Each row has a hidden value; after the row comes its tier, the name of the range that the value falls in. Each part has its own.
[ 372 -644  113  -53 -326 -142 -213 -150 -273 -386  209   33   83   10
 -582 -163 -222 -238   68    6  -71 -218  249  198 -286  276  339  180
  224 -257 -153  -80   12   92   62  -68  -82  200  185  304  153  -55
   14 -226 -191   58 -195] : C
[  46 -282  -63  182  145  157 -196  143  -13   15  333  -16 -255 -319
 -111  -14  -49 -706 -240 -180  -28 -144  115 -128  317  138  293  284
   -6 -271  192  -49  484  289  167 -556   63 -170    1  -81  -15  118
 -206  -87  -89 -276  181] : W
[ 312 -168 -144 -161  -43 -126 -429 -309 -263 -176  -89 -266  331  -99
 -397 -505 -105   92 -361 -323 -210 -266    5  -75   -9   88  206  456
    2 -201 -135 -583  -94 -182  184  389   20   89  -73  134  293  -37
   27   11  -64 -216  482] : A
[ 123 -164  169 -174  254 -141 -231  408 -276 -283  231  -87 -242  -45
 -158  -20 -120   47   -9  -33 -123 -297 -122 -146   88 -168  388  189
   84  239 -353 -366  276  445  -91 -152  -70   25 -265 -143   64  112
  245   27  232  580  -83] : W
[  67  225  112  294 -242  123   43 -368  -40  370  255  256  486  181
 -414   91  387  -93 -191  228  -25  321  251 -329  167  282 -149    4
 -113  -15  -11  169  379 -162  334   67   96   64  207  -42  -47   96
 -215 -264 -161  -64   29] : E
[ 136 -199  -78 -335  272 -101 -117  285 -219 -357  163 -142 -372 -209
  -42 -113  -40  -43  159 -134   14 -335 -293 -296  -60 -282  301 -155
  241 -101 -253 -118  -65  257  -89 -262 -167   37 -394 -184   45  -39
  224 -238  375  482   24] : A
[ 397 -122 -275  -66  -76  179  241 -397  160  442 -425   41  117 -395
 -256   96  150 -238   36   38  112  446  -59  -93    5   -4  127 -507
  164 -593  151  387 -231 -800  176  -59 -173  527  -24    8 -163 -354
 -321 -447 -327 -472 -128] : C
[ -16   47  191 -268  532  -36 -161  494 -215 -228   -8 -418 -232  -32
   94   63  -63  335  159 -120   82   22 -231 -131  175 -504  120  -34
   84   -8 -243 -497   81  144 -386  161 -184 -122 -315 -218  152   92
  149   26  191  459 -119] : U
[  88 -448   85 -153  148 -259 -319  235 -106 -394 -254 -198 -344   26
 -110 -115 -390   29 -105 -231 -121 -387  293  302   29   16  357  323
  -21   50 -168 -548  153  287 -172  183  -76  -38 -363  171  270  113
  334  318  367  311 -127] : A
[  68  -36  -75 -165 -207  -83    7 -199   57  -65   30  211  -85  418
 -242   94  -58  216  -85  220 -243   13  496   66   16 -127  178  103
  139  315 -344  104  384  226  104   82 -408  359  252  137  136 -106
  346  123  176  485 -443] : Q
[-132 -231  -79   37  386  115   -7  235  275   48 -352 -212 -611 -496
  155  193 -102 -225  138 -313  183  241  144  166  243 -342  122 -159
  -10 -441  300  -57  135 -233 -245  -74 -223   78 -195  140  -18  -51
  -40  166  -67 -412 -176] : R
[ 414 -283 -163    7 -131 -146  -99 -251  -87   17  218   78   -3 -140
 -195 -318 -163 -215 -210  130 -399  -50  313  -91  -61   92  395  266
  295  296 -325  185  356  103  392 -410 -194  227  191   23  -98 -224
    0 -159  -12  -34   72] : U
[-218 -308 -161  272  -83  115  216 -407  298  276   17  214  -24 -101
  -32  203  165 -311   67   43   91  139  413   24  -30  333 -216 -106
  -62 -238  321  416  261 -187   93 -415  -24  -58   98  196  -70 -125
 -137 -224   44 -379  -49] : A
[ 103 -154 -238   85  272   76   86 -238  248  242 -248 -162 -320 -575
  107   33 -231  -22  -47 -146 -104  335  166  -17   54 -130  140   -1
  203 -134   47   50  153 -418    7 -387 -270  184  -15  203 -108 -308
 -158  -14 -238 -571   69] : Q
[ 221 -379  176  166 -215  -28 -141 -118   59   71 -236   -7  152  371
 -178  -86 -211 -266 -280  203 -125  203  722  605  320   51  359  494
   69 -205   79 -167  431   38   58   24 -117 -163  213  -61  135   77
 -281   69  -73 -215 -226] : E
[ 226 -109 -146  -14  395  253  259   42   61  449  -38 -323  -52 -399
  146  238  153 -342  173    0  183  457  -94 -332   91    0 -181 -623
   82 -377   98  366   72 -464  -17 -229  -78   89  -49 -187 -149 -225
 -299 -494 -163 -264 -183] : F
[-224 -653  -48  120  -22  -63   41 -217  186   10  127   44 -241 -169
 -191  407 -232 -152   97 -187   21 -283  398  125 -259  561 -135  -72
 -102  -40  -42  -23  248  106 -111 -277   -4  173 -141  577   70  -30
  273  -20  133  -28 -199] : R
[ 472 -280   67   26  250   82   -4  116 -335  -61  211 -243 -307 -526
  -82 -245 -238 -119  -68  -60 -115  108   93 -321  -69  -28  132  -37
  316  -55 -108   75  230  -20  117 -258 -156   -1  113  193   27 -325
   61 -274 -103   56 -144] : D
[ 113  -56   59  225  128  162   27 -341 -149   95  163 -263  -42 -445
 -158  -72 -215  244  -67 -175  -24  356  261 -301 -143   82 -272  -31
  218 -250  -29  -62  119 -389   65   23 -154  -31  206  573  105 -229
  -58 -211 -301 -327   60] : D
[ -32  231 -101 -144  238  278  192  -20  170  473 -149  -38  168  -26
  -95  378  487   66   -1   36  188  383 -153 -262  326 -222 -215 -349
 -195 -146  147   84  212 -317 -131  217 -182  375   93 -211   15 -203
   38 -134 -164  -18 -278] : D
[ -15  145 -141 -404  -57    1 -274  133 -167 -462   38  305 -259  -19
 -520  -61  196   70  -53 -194   35 -446 -436 -272  142 -435  522  129
   46 -255  -66 -310 -103  272    1   42 -212  388 -241  -90  182   83
  337   80  154  535   41] : C
[ 415   -6 -142 -193  -69 -152 -162   11 -127 -121   52  209 -230 -260
 -421 -161  -30  -42  -57   24 -307  -71  -87 -265  -21 -220  600   32
  201  244 -410   53  143   27  311 -107 -236  631  -32  -11 -118 -103
  177   42  -97  250  -87] : R
[ -47 -213 -180 -238 -123 -201 -226 -171  141  -33 -185  -62  -39  190
  -15 -337   44  145 -358 -176 -198 -294  449  258  251 -378  174  332
   55   77 -170 -266  243  218  101  380 -361  214 -128   38  168 -145
  475  150  587   95  161] : W
[ 279 -266 -326 -241 -578 -215 -180 -491  101   -5   74  464  183  164
 -580 -219  100 -170 -419   69 -373 -431  273   69   33   71  541  333
  138  238 -339   65  257  252  454  -76 -297  757   97   68   -3 -220
  378  -37  198  159   82] : C
[  32 -239  104 -254  267  172 -209  314 -202 -293  144 -428   59  148
  -69  -69  164 -183  183 -130  284   48 -129   92  233 -416   38   75
   69 -651  213 -305   14   87 -371  131 -164 -281  156 -317  294   45
 -187 -230 -143  -34  -96] : Q
[ 122 -342  -81   51 -278 -136   -3 -350  179  186 -416  251  153 -212
 -418   45  158 -211  -62  -90   89  -82   86  146  -30  293  206 -151
 -102 -351  110   -7 -160 -398  134   92   86  402 -423  124  -93  -41
  -19 -175  114 -270   93] : C
[-138   15  -18 -292  186  -83 -165  382  -61 -176   -5  110 -132   65
 -176   66  480 -136   28 -171  179 -448 -339 -283  251 -175  133 -134
 -286  -25   29 -232   89  354 -119  190   59  121 -527 -387  103  170
  404    9  555  573    4] : Y
[ 568 -384  188   -4  -68  -63 -214  168 -244    7 -423 -215  132 -156
 -167 -642  150 -374 -272  -68   57  123  282  300  340 -259  311  164
   61 -485  292 -123   44 -219  149  524  -27  -72  -57 -211   97 -177
  -85 -176  137 -254  -14] : C
[ 439 -102  -87 -374   51 -135 -313  124 -276 -361 -295 -178   68 -112
 -334 -425   98 -102  114 -140   43  -75 -380  -35   33 -405  539  -14
  170 -520  -63 -280 -425 -283   11  260  -80  161 -289 -365   98   41
 -193 -180  -49    5  172] : A
[ -48 -330    2  -44  -22 -117 -264   -7  100 -196 -518   21  -42   -3
 -200 -182   44 -143  -82 -219  110 -180  114  444  226 -127  360  363
 -149 -485  335 -437  -83 -124 -145  185   24  -90 -335  -81  177  121
  -79  183  142 -280  159] : Q
[-368   54   59   39  284  232  -83  395  139  -72   27   30 -346   -7
  -51  400  237 -378  167 -151  340   82  -86  -35  422 -261  103  -96
 -195 -521  362 -106  244  145 -256 -148  -21 -169 -176 -224   59  348
 -169   68  -11    8 -163] : W
[  50 -265   65  122   64  -45  169 -193   54  156 -290 -189  -85  -19
  116  -31  -97  155  108   42   37  328  577  135 -101   24 -259 -265
  107 -148   12  186   83 -346  -21  235 -170 -102  -48  285   53 -175
   55 -157  263  -47 -278] : U
[ -23  -30 -180   -3 -381 -144 -221 -255   39 -316  -56  593   -9   56
 -649  -64  235 -256   92   -7  -61 -234  -33  -51  -87  122  487  178
 -106 -164   86   89  -53  -33  266 -126   35  348  -59   37   -6  225
  -58  122 -100   14   75] : U
[  90  274 -175 -290  375  245   94   61 -160  140  236 -136   53 -158
  -98  156  351  105   95  -16   97  108 -507 -678   91 -241 -107 -347
   39 -125  -97   49   33 -123  -44 -122 -136  179  -13 -292   42 -169
   23 -360  -79  290  -22] : Y
[-269  142   -6 -111  -64  -84    2   74  200   26  149  444 -117  291
 -266  432  258   91   95  210  -71  -84    8  -66  190 -211  312   10
  -69  353 -283   33  395  348  -23 -232 -213  414 -121 -195 -119  181
  229  127  189  528 -256] : W
[-295   64 -199 -277    3   99 -107   10   67 -234   34  216  -48  156
 -335  278  368 -189  188 -154  297 -307 -418 -219  123 -135  176 -181
 -122 -592  148 -136 -203   74 -139 -127   -7   92 -375 -279  124  282
  -39 -171  171  243  107] : Y
[ 137   26  203  -24  -22   46  -57   34 -192  192  -67  -89  444  378
 -268  -14  383   39  -81  114   86  177  210  -65  208   42 -199  -85
 -246 -100   24  -93  213 -116   41  658   65    8   84 -158  185   73
   48 -124   96  262 -252] : W
[ 122  -68  264   88 -238  110 -111 -140 -330   45  380  101  596  224
 -509 -158  467  -95 -120  123  131   17   24 -191  126  118 -120  142
  -67 -292  113  -68  185   38  131  236  110  -88  236 -103  133   25
  -86 -429  -77  107   61] : C
[-404   82 -210   -9  156  220  124   39  189  170  394  388 -216 -142
 -133  444  475 -301   58  -39  144 -215 -267 -485  202   31  -34 -169
 -198  -31  170  248  372  295   29 -595  -13  161 -122 -164 -110   40
  146 -160  164  222   12] : W
[-246   33  -64  -13  305   97   48  141  131  181 -151  -59 -228 -152
   80  232  244  -89  -13 -209  207  -33   -9 -234  246  -50 -175 -291
 -226 -206  171  -60  157  -36  -97  102   15  -30 -428  -54   41   70
  181  -34  399  129  -22] : F
[-187 -169  215  354   36  103   65  -24  191  264 -118   44  127  179
 -100  406  123 -318   78  116  210  336  409  212  230  332 -126  -41
 -251 -287  290   17  356 -148 -119  -59  163 -253  -44  -40    5  273
 -359  -44  -95 -243 -238] : Y
[-159 -191 -121   57  272  319  105 -194  -35  130  112 -106   26 -322
  -31   87  125  -86   84 -146  214   62 -199 -211   16   34 -177   -7
   23 -633  387   -5  -39 -287 -113 -440   29 -280   26   48   80 -154
 -296 -391 -186 -342  210] : W
[  71   65 -194 -124  260  197   34 -116   39  172 -142 -270 -230 -394
  -60  126  -47   74 -126 -313   97  149  -28 -350  110 -132 -125 -329
   70 -385  -10 -120   -8 -325  -19  172 -216  247 -191  238  119 -178
  133 -131   12  -96   -4] : D
[ 358 -509   83  273 -128 -103  -83 -194  -45  189  133  -37  225  -89
 -176 -163 -156 -472 -158  163 -203  114  450  189   26  389  269  263
  135    2  -87   96  380  -43  265 -389   78  -79  111  -34 -130  -28
 -358 -270 -142 -362   68] : F
[ 289 -541  559  236  -97 -120 -100  317 -385 -233 -127  147   45   18
 -427  -91    8 -276  113  157  169  -75  197  263  -21  341  265  117
 -104 -266  220 -146  103   71  -76   79  314 -286 -214   15   81  168
  -92 -157   91  298 -365] : C
[-212 -312 -100  -71   42 -150   56 -169  168  -49  280  205 -219 -102
 -225  516 -170   88  152   -6  -91 -345  -28 -152 -250  340  147  -80
   61  304 -413  -87  209  271 -121 -629  -94  342 -341  222  -80   25
  270  -88  183  344  -69] : Q
[ -37  430   12  -47 -117  167  -23  -10  -43  207  -58  235   33  251
 -288   55  426   23 -386  -12   74   33  187 -372  460 -185  -74 -147
 -186 -121   42  -10  328  106  249  556 -110  196 -121  -63  158   93
  344    4  419  499 -157] : C
[ 130 -496   79  329 -260  -35  -13 -362   67  167 -218   73  179  -58
 -237 -124   -3 -389 -159  -21   63   58  553  270   20  468   -6   98
  -65 -445  288   55  117 -270  185   12  164 -171 -107  202   37    8
 -227 -220   89 -445   64] : E
[ -91 -702 -169   88 -349 -329 -212 -389  288 -111 -240  243 -190 -180
 -225 -254 -158 -215 -216 -245 -182 -465  552  505  -52  169  363  432
   13  -75   37 -143  137   93  171 -127 -102  232 -287  381   -8  -80
  270  152  400 -364  280] : R
[-223  -22  125   89 -371 -251 -236   73  -24 -369  195  549 -133  314
 -503   10  334 -227   82   21   14 -354  265  -82   33  100  239   47
 -201  114  -68   70  256  445  208  166   61  146 -235   37   19  428
  321  157  457  526 -114] : F
[-211 -135  122   75 -318 -247  -50  -90   45   -9  254  374  104  407
 -312  156  303  -79  -26  124  -31 -321  400  -91    2  290  -46  -96
 -174  311 -271  100  367  422  186  145   48  151 -286   34  -20  256
  412  -78  656  593 -120] : F
[ 444  -65 -277  -12 -243  114 -121 -436 -192   55 -194  117  323  -88
 -472 -435  211 -361 -222  -53  -70   56   66 -212    0  211  167   62
  -25 -535  261  179 -139 -484  467  183   84  122  188   -6  135 -118
 -289 -243 -232 -330  177] : U
[ 164   40  -73  -51  370  186  119   52 -102   87 -341 -120 -206 -509
  -73   73   34    4  246 -106  213  301 -405 -295  -10 -194  134 -398
  103 -629  194   29 -340 -625  -76 -171   14   -2 -347  -86  -65  -70
 -354 -300 -192 -151    7] : W
[  46 -247  117  -82  351  118  -55  323 -208 -101  139 -138   73 -290
 -108  -88  466 -254  274  -89  300  -22 -461 -199  108 -166   -2  -44
 -114 -388  373  -76   -6  -46 -258 -173  117 -197  -56 -383   33  -94
 -153 -331 -124 -101   57] : Q
[-345   85 -112   31  125  185   51 -145  336  247  -38  -82   86   78
  -54  376  378  -53  133 -114  233  354  182  -29  231 -121 -343 -203
 -227 -268  246   51  249 -236 -198  221 -186  159  179   31   82   16
  -44   27 -172 -340 -151] : Y
[ 218    4  -51   95 -119  227  -21 -246  -24  357  -49   31  374   21
 -273 -167  394 -288 -344   19   37  242  230 -106  352   35  -77  104
 -132 -337  312   91  297 -240  252  257  -19   77  298 -109  101 -165
 -141 -204 -159 -321   21] : D
[-366 -202  116  255  253   35  200  116  324  200  -30   13 -400  -25
  224  502  -58  -81  191   66  109  260  503  143  131   63 -174 -181
  -73  107   82  173  514   97 -229 -301 -142 -125 -102  163  -79   62
   65   82  215   33 -409] : U
[ -77 -350  313  262   97 -220   73   24  100   85 -153 -154 -325 -187
  147   23 -227  267  123   -3  -24  256  652  258  -45 -120  -97 -108
  156  131 -196  -24  279  -82 -104  142 -195  -64 -263  380  -96  -53
  214    8  382    9 -220] : R
[ 198  -43 -164 -251   -8  226 -173 -111 -189  -62 -281 -151  105 -113
 -301 -364  268  -98 -276 -324  189  -81  -88 -114  259 -282   15   31
  -44 -800  394 -226 -191 -284   65  553 -118   68    9   18  346 -192
   86 -163   47 -129  121] : C

[ 111   66  -62   53   88   57  -44  106   60    3   -2 -154 -173   21
   84 -153  150  -96  171   77 -143 -275   25  149  284  -83   85   83
 -118  107 -148  -20  255 -283 -135  164   97   -3    7  279  105  -43
  212  131 -103   69 -247] : MP
[-224 -101   91  -96  176   14 -283  148 -172  213  -43  -64  350 -208
  144 -314   87  101  125   37 -101 -227  465  -69  359  157  -43  109
  -42   25   79 -104   14   52   98  -68 -340  -14   88  217 -156 -431
  210   83   10   60 -117] : Pz
[  11 -199   73   35  -24   12 -139  347  -50 -186 -102 -180   28  182
  -42  167  111 -288  -65  115 -491   42   20  240  -10 -147 -287  228
   84 -278  -24  296  725 -498 -185  209  101 -188  111  212   12   61
  -80  218 -195  -42 -184] : Pz
[-160  199  154 -131  178  -37   23 -187  301  -13 -248 -247  168 -158
 -129  141  159  139 -128  -21  123  -77  -40   71  -92    5 -161  -99
   80  -88  176   -1  -57   75  270   41 -105  130   55  -14   78 -294
  225 -183   87  228  169] : CR
[ 100  184  -85 -188 -148 -118  -71    8  -64 -119  121 -277  111 -306
   50  -12    8   31  165 -115 -200 -112   69   42  272   55 -168  106
   -9  124  -38 -215 -274   50  150  -19  170  -50  159   25  -59   51
   85   70   -3  -47   76] : MP
[ 125 -106  -68   -2  248  -49  -74  249   43  -24  -99 -150   45 -259
  -91  310  169 -173   -6   44 -164   71  127  253    8   17 -314  213
 -120 -270   55   46  334 -551 -453  -21   -3 -281   51  220 -119  211
  -16   50 -223   39   31] : Zt
[-115  145   97  132  221   87  458   28   48 -295  -70  123   74  218
   60  -88  323  275 -162 -225  521   29  114   60   15  174   26  -96
  -75 -174 -247  -57  -35   66   84  254   79  322 -238 -240  271  -69
 -314  135  -27  349  365] : MP
[-299   15    6  310  147  130 -301  149  311  220 -230   28  260  -51
 -376  -97  -66 -181 -211  226 -111  156  -21  124  194  230  132  -84
  130 -273   22  100 -103 -177   69 -458  234 -130  -59  243 -157 -270
 -319 -129  -99  131 -199] : HN
[  24  -45  -22  177  172  -80   43  119  396   77 -323 -159  -48   93
 -374  410  136 -311 -289  267 -283  128 -107  176  -50  -20 -145   70
  289 -199  238  391  332 -258  -82 -265  260  -72  182  170  -20 -218
 -178 -166  -96  188 -180] : MZ
[ -79  -72 -128  176   35  187  174  220  162  -84  -66  -81  -46  115
  136   61  105  -42  140  133    5 -205   77  218   -6  -79   24  -10
 -111 -330 -224  -68  462 -123 -126   53 -290 -196  -55  181   97  138
   90 -118    4  148 -191] : QJ
[-397   96  165 -326  -28   57 -209  -78 -265  -77  -62  -81  308 -191
  138 -260  122  318   80 -179   79  -79  125  100  -13 -264    0  -10
  -69    5 -108 -284 -182  311  239  232 -315  143 -150  105 -105 -244
  343  -26  134 -163  101] : Zt
[-108  148  112  -94 -167  -36  371   68   88 -347 -171 -114    0  115
 -283  149  112  -28 -166 -100 -172  251  -22   74   91   49 -293  133
  172 -128 -158  231  251 -109 -225  187  305  174   45   54  226  -78
 -404  251  -95  104   95] : QJ
[-216  -55  116 -171   94  125 -172   78  -15  227 -209 -163  136 -248
   34  123   72  176   57  194 -133  -90  220   77  185  -77  -35   31
  131  -60  -64   93  -14    9 -415 -172 -365 -127  131  395 -193 -205
  346 -260  -31  -19  -54] : CR
[   8  -39   90  248  252  218  314  197   52   54  -88   88    6    6
   34  142  117  242  -28  -34  310 -202  185   65  130   47  139 -214
  -36 -209 -309   41  214  219  -79  -81 -440    4 -155 -112  169   23
  -32 -193   32  264   52] : HN
[ -78 -312   65   45   72   13 -295  391 -134  -47 -128  -94   49  236
    9  108  159 -336 -117  198 -479   42   55  262    7 -193 -198  269
  102 -243   33  300  672 -559 -223  140   57 -161   96  333 -116  -51
  -36  175 -161 -111 -291] : CR
[  57   81 -163  -47   54 -184   59  139 -208   68  299 -133  123 -211
  349 -121  180 -139  156 -255  -85 -120  426 -179  524  384 -286  -95
  -60  111 -162 -282   18 -151   69   -8 -300  -12   78  -94   20  -28
  -18  185  -67   59  152] : MP
[  93   16  228   44  -83  182 -279  219 -108   24   -6 -181  169 -195
  -58   98 -163   95  -11  -73 -222 -124  -59  -23  360   18    5 -186
  189   25 -262  184    8   80  -19 -124   35 -119   59  -45   14   55
  -53    6  -58  -40   62] : Pz
[-163   20  -75   96  -99  -30  261   99  187 -184 -193 -133  -26  313
 -104  177  209 -102 -131  216 -298  138   74  173 -105 -122  -81  114
  291 -259    1  245  283   57    6  -49  199  -13  130  128    6 -185
 -128 -124 -119  128  -87] : HT
[  75 -104  -45  -22  191   53   46  258 -189 -171   78  -45  115 -140
  265  118  218   56   63 -219  221  -90  121  142   28   20 -200   21
 -224 -200 -190 -204  207 -273 -232  210 -226 -114 -131  -45   12  319
  -16  115  -25   30  248] : Zt
[ -47  -18 -114  158  100  -31  -46  124  261   81 -252    9  -19  -56
 -412  401  -33 -379 -231  108 -199  210  -98  229    6 -142  -33   46
  154 -188   74  179  137 -221  -60 -377  243  -31   44  128  -91 -115
 -425 -138  -23   41 -315] : MZ
[-446  195  253 -238  -60    0 -184 -142 -116   -7 -109 -128  261  -63
  -79 -353  147  303  -69  -26  -82    2   29   90   54 -124   31  -28
   99   33  -54 -117 -255  340  368  154 -121  192 -106  175  -72 -405
  366  -73   70 -119   71] : QJ
[ -37   24  122  132  266   59  -30   21   90  129 -202  -63  -82  285
   66  -33  314   -4 -204   74   63 -157  -40  -37  182 -104  202 -185
  269  191   -7  293  134   18   21   43  133  287   -7   68  104 -456
   94  -58  -23  188  -27] : Pz
[ -82  304   35  -70  110  116  559 -150   53 -279 -174  220   73 -157
 -179   16   61  405  -55 -415  724   11   96  -24  157    5  187  -45
 -132  113 -258 -213 -518  487   10   21  215  547 -225 -275  272 -190
 -569  123  210  309  222] : HT
[ 113  163  -73 -160 -185 -114  -14    3   25 -143  111 -281   39 -171
   52   97   -9   -5   78  -49 -151 -140  -90   90  226   65 -159   97
   48  102  -38 -176 -304    0  242  -23  204   -4  207    0   -6  105
   47   -2  109  -24   35] : ZL
[  -1   79  -21   71   37  120  188   27    5   -4  -57   71  -99   39
   38  168   33   27  -57 -191  270 -157 -108   28  163 -220  212 -258
   66  120 -291  -57  -35  277  132  -61 -123  265 -128 -154  170  -78
 -182 -126  234   63 -101] : MZ
[ 119 -108  -82  165  312 -172 -187  209  156   83 -162 -114    5   21
 -208  246  220 -447 -214  134 -331  112   62  183   42    6 -206  172
  103 -136  280  254  381 -550  -67 -138  316  -91  125  147 -112 -168
 -185   83 -227  108 -169] : MP
[ 124   86   75  -99  -19  100   32   86    8  -81   15 -222   40 -259
   59  127    1  160   92 -159  107 -245 -140   41  199   12 -104 -117
  -61   41 -209 -118    8   29  -79  100 -160  -46   -6   -4  137  203
  151  -17  137   24  137] : HN
[-207   98  115 -326  -99    7  172  -67  -90 -271  -83 -267  121   -8
  241   45  257  301   90 -105    9 -120   94   99 -157 -242 -221   21
   44  -98  -89  -97  162  233   65  386 -325   75   30   36   75  -79
  411  -71   76    6  243] : MP
[ -39  300   -6  -60  -89  233  505  -90   94 -364 -107   87   45 -142
  -39   87  -67  337   66 -437  631  -85  -61  -47  167  -47  149 -189
 -110   61 -418 -228 -329  435  -37   81  136  389 -198 -291  351   35
 -526  103  247  257  212] : HT
[ -81 -121 -280   15   67  -80   14   87  -20   -1   17 -116   -6  140
  319  192  338   53  -15  246   47 -135  -15  325 -265 -277   95  105
   84 -171   91 -239 -233  180  227 -146 -125 -145   67  136 -314   97
  393 -501  157  -81   -5] : MZ
[ -69  -60 -149  -18  -36  146   89  127  -54  -48  -43  -32   35  -41
  206  164   78  184   86   43  195 -173   -1  159   12 -217  167   -6
   26  -71 -187 -184 -220  284  -96 -148 -140  -49   -6   97 -120  115
   73 -296  202  -27  -21] : HN
[ -33  -33 -112  196   37  -84  242  156  104 -219  -52  -70  -37  405
   40   92  313 -130 -176  110  -98   23   -5  195 -130  -59  -48   83
  158 -224   28  100  252  -21  265   71  219   47   28  -45   51  -64
 -127  -44  -35  146  -11] : QJ
[  -7  -50   14  139  182  100  -50   85  171  173 -242 -112  -65  204
   39  -29  188  -65  -71  165  -20 -293  -38  -62  222 -133  232 -104
  239  201   73  256  218  107  -19  -76   92  169   86  187   78 -468
  114  -87   90  186 -243] : QJ
[ 217   77  121 -152  -25  -65 -159   68  -33   29   16 -317   63 -286
  -47  161   30   92  -37  -61 -137 -167 -199    0  278   61 -156  -39
  153  215   -1   36 -203   28   20  -43  112  -43  164   28  -15   65
  207  -41   82  -67  170] : MZ
[ -44   27  201 -201    5  120  -89  105  -51   63  -80 -229  145 -372
  -25   76   -4  251   85  -30  -42 -147   15   42  246   60 -168  -41
   -2  -17 -185  -14   23   -6 -319   29 -340 -141   39  220    2   69
  301  -66   38  -42  130] : MZ
[  38 -190 -249   54  161    1  -83  172 -107   54   10 -118   52   31
  393  214  311  140   56  211   82 -243   88  246 -190 -300  164   68
   75 -122   90 -184 -213  263   96 -202 -157 -213   75   87 -353  106
  421 -493  108  -51   48] : HT
[-252  149  119 -119  212   64 -296 -118   43   71 -165  -41  342 -407
 -153  -71   -7  183  -34 -190  257  -79  -17  129  -50 -150   63 -130
 -147  -66   68 -293 -301  220  389  -67 -180   91 -197  -31  -99 -222
  137 -144  166    8   54] : HT
[  80  -37  307  122   15  267 -170  237   83   41 -185 -152  -53  -11
 -242  109 -101  119  -30  229 -286 -173 -130  220  231 -107  111   22
  116 -103 -250  374  277 -134 -242  -21   62 -149   56  258   81   38
  122  -47 -134   36 -204] : ZL
[ -27  154  -59 -132  -44   29   58  -18  174 -172    4 -234  -25 -111
   81  -18   82   42  147   15   58 -192 -115  229   80   34 -124  113
 -189  -83 -119 -250  -39 -269    6  200   10  -36   37  203  100  164
  202   20   79   74  -18] : ZL
[ 184   72  141   14  -86  -13 -129  135  -51  -23   70 -218  165 -187
  -83  101  -65  126  -92  -90 -114 -130 -164  -27  298  153  -61 -121
  206  111  -82   44 -283  219  296 -156  176  -44  117 -170    3   71
  -33  -45   84  -14  193] : MZ
[-132  293  218    6   -6  127  199  -17   20 -397  -93  105  188   65
 -241 -362   60  238 -192 -392  452  117 -189  -47  301  274   64  -37
  -70  107 -280  -59 -355   13   85  290  666  491 -267 -161  339 -146
 -658  516   49  216  311] : HT
[-244   94   74 -119 -105  140  -16   75 -120    5  -32  -98  142 -302
  -13  116  -42  182  136  -45 -175   54  234  167   88 -164  -76  -99
    0 -253 -361 -105   66  165 -171  -82 -475 -196  -76  130  -97   87
  172 -217 -106 -116   23] : Zt
[ 156 -119  -43  135  122  -10   34  205 -127  -32   96 -123   25   69
  241  285  255  203  -94   84   71 -192  -61  238 -151 -158   61  -74
  116 -169  -62  -75 -133  278  283 -101 -177 -175    4 -159 -161  275
  318 -426   88  -33  216] : HN
[ -16  106   11  106  -18   79 -212  105  132   48  -39 -209  -80   43
  -75 -278   52 -152  120  171 -371 -191  -38  141  319  -29   95   39
   -5   50 -128   73  272 -263    1   82  195  -80   19  351   67 -149
  204  123 -168   24 -316] : Zt
[-151 -298  140   43  111  216 -333  416 -142   73 -153  -55  228   -7
   23 -159   77   43   -1  208 -165  -91   90  125  229   72  -19  196
    8 -176  -84  165  289 -323 -485   12  -34 -232    9  464 -157  -38
   57  132  -82  -53 -114] : HN
[-145  148 -144  264   17   29  384  -33  262 -133 -144   29  -52  341
  -53   88  204   50 -136  121   99    6   59  148 -106 -133  247  -93
  216 -178  -71   44  -90  423  401 -183  192  172  -27 -134   66 -251
 -194 -295   20  268  -61] : HT
[   2  -54  -40   10  201  -52 -167  212 -152  155  156  -64  293 -341
  195 -156   24  -80  178 -173  -31 -238  462  -83  429  319 -200   -9
 -207  -43  -31 -270  120 -146  179  -78 -433 -108   38  -37  -37 -103
   12  168   -3  109  -39] : Pz
[-106 -388 -222  134  159  123 -277  435 -114   76  -43  -84  148   33
  333  146  208 -139  121  310 -215  -97  252  305 -116 -173  -41  182
  -39 -436   -6  -42  399 -321 -348 -143 -306 -500   53  370 -372  192
  238 -234 -131  -82 -153] : Zt
[ 142  163   -8 -122 -105  -88   97   24   85 -137   49 -315   67 -235
  -50   72   58  159   74   -2 -105 -155  -62   91  171  146 -186  109
   20   24   -4 -128 -233   95  121   -5  131  -92  165   42   20  132
  181  -46   56   49  156] : HN
[-138   87   31   -9  -52  282 -195   49  171 -116 -176 -119   14  -62
  -61 -107  -87   15  151   47    9 -193 -193  244   77 -246  170   15
 -144  -88 -218  -73  129 -174 -104  129  127  -26  -99  299   85    9
   58   45   37   26 -264] : Pz
[ 195 -129   85  232  149  176  -91  293  -38  182   -5  -97 -150   82
   94   78  109   44   -1  173 -107 -317  -75  119  280  -80  201 -136
  105   37 -251  195  254  -40 -163  -71 -154 -141   -5  153   31   87
  265 -170  -34   18 -142] : MZ
[ -60 -200   13   70  322  147 -171  314  -80  -81  -60   22  249 -113
  154   11  188   40  -20  -54  267  -42  105  206    2  123 -123  101
 -247 -329  -77 -130  156 -473 -312  107  -92 -172 -148  129  -93  213
  -93  123  -68   93  175] : Pz
[  90  -77    2  204  293  113  290  145   87   79  -89   -9 -165  219
  204  133  326  127  -66   78  281 -296   30   73   79  -54  163 -165
   59  -18 -159   93  244   87  -85   39 -282   92  -62    2  154  -64
  190 -218   80  239   17] : MZ
[ -58  -95  -62   46   52  -32 -232  225  -10  259  -27 -149  216 -105
   57 -220   51 -129   48  148 -261 -177  260 -178  554  331  -36   72
  173  160  103   58  -33  -54  -77 -286   48  -69  232  287 -136 -383
  -17   91    4   78 -172] : HN
[  49 -191   14   27  314   74  -90  261 -139  -55  -42   11   58  -12
  190  169  254   11  -77  -55  227  -89   20  227  -19  -71  -75   82
 -144 -168  -83  -54  154 -381 -262  138 -102  -42 -102   80  -64  193
    9   29   -1   26  110] : CR
[ -53   75  152   23  -69  243 -246   87  253  -53 -168 -236  -21  -43
 -167  -61 -126  -12   91  182 -194 -235 -276  264  139 -122   72   35
  -62 -108 -169   80  230 -288  -40  118  118 -121   17  344  122   39
  190   20    0   36 -294] : ZL
